A =
[[-0.4  0.5  0.0  0.8 -0.3  0.6 -0.1 -0.2 -0.4  0.7 -0.2 -0.1]
 [ 1.4 -0.1  0.7 -0.4  1.3 -0.1  1.0  1.1  1.4 -0.4  1.1  1.0]
 [ 1.9 -0.2  0.9 -0.7  1.8 -0.3  1.3  1.5  1.9 -0.6  1.5  1.2]
 [-1.8  0.9 -0.5  1.7 -1.7  1.1 -1.0 -1.3 -1.8  1.5 -1.3 -0.9]
 [ 1.1  0.0  0.6 -0.2  1.0  0.1  0.8  0.9  1.1 -0.1  0.9  0.8]
 [-1.5  0.8 -0.4  1.4 -1.3  0.9 -0.8 -1.0 -1.4  1.3 -1.1 -0.7]
 [-1.8  1.0 -0.5  1.7 -1.6  1.0 -1.0 -1.2 -1.8  1.4 -1.3 -0.9]
 [ 0.5  0.2  0.4  0.2  0.5  0.2  0.4  0.4  0.6  0.2  0.5  0.5]
 [ 0.7  0.2  0.5  0.0  0.7  0.1  0.6  0.7  0.7  0.0  0.6  0.5]
 [-0.5  0.6  0.0  0.8 -0.5  0.5 -0.2 -0.3 -0.5  0.7 -0.3 -0.2]
 [ 2.5 -0.3  1.2 -1.1  2.3 -0.4  1.6  1.9  2.4 -0.9  2.0  1.5]
 [-1.7  1.0 -0.5  1.5 -1.4  1.0 -0.9 -1.0 -1.6  1.4 -1.2 -0.8]]
Indices start at 1.
The entry at row 2, column 3 -> 0.7
Report the entry at row 1, column 2.
Answer: 0.5
Report the bottom-left entry.
Answer: -1.7
Report the entry at row 1, column 1.
Answer: -0.4
Report the top-right entry.
Answer: -0.1
The entry directly above -0.6: -0.4
Report the entry in row 3 and column 1.
Answer: 1.9
Report the entry just right of the largest entry.
Answer: -0.3
The entry at row 2, column 2 -> -0.1
Report the entry directly above 2.4.
Answer: -0.5
Report the bottom-right entry.
Answer: -0.8
Report the entry in row 1 and column 3.
Answer: 0.0
Report the entry at row 3, column 3.
Answer: 0.9
The entry directly below 1.6 -> -0.9
The entry directly above 2.5: -0.5
Report the entry in row 2 and column 1.
Answer: 1.4
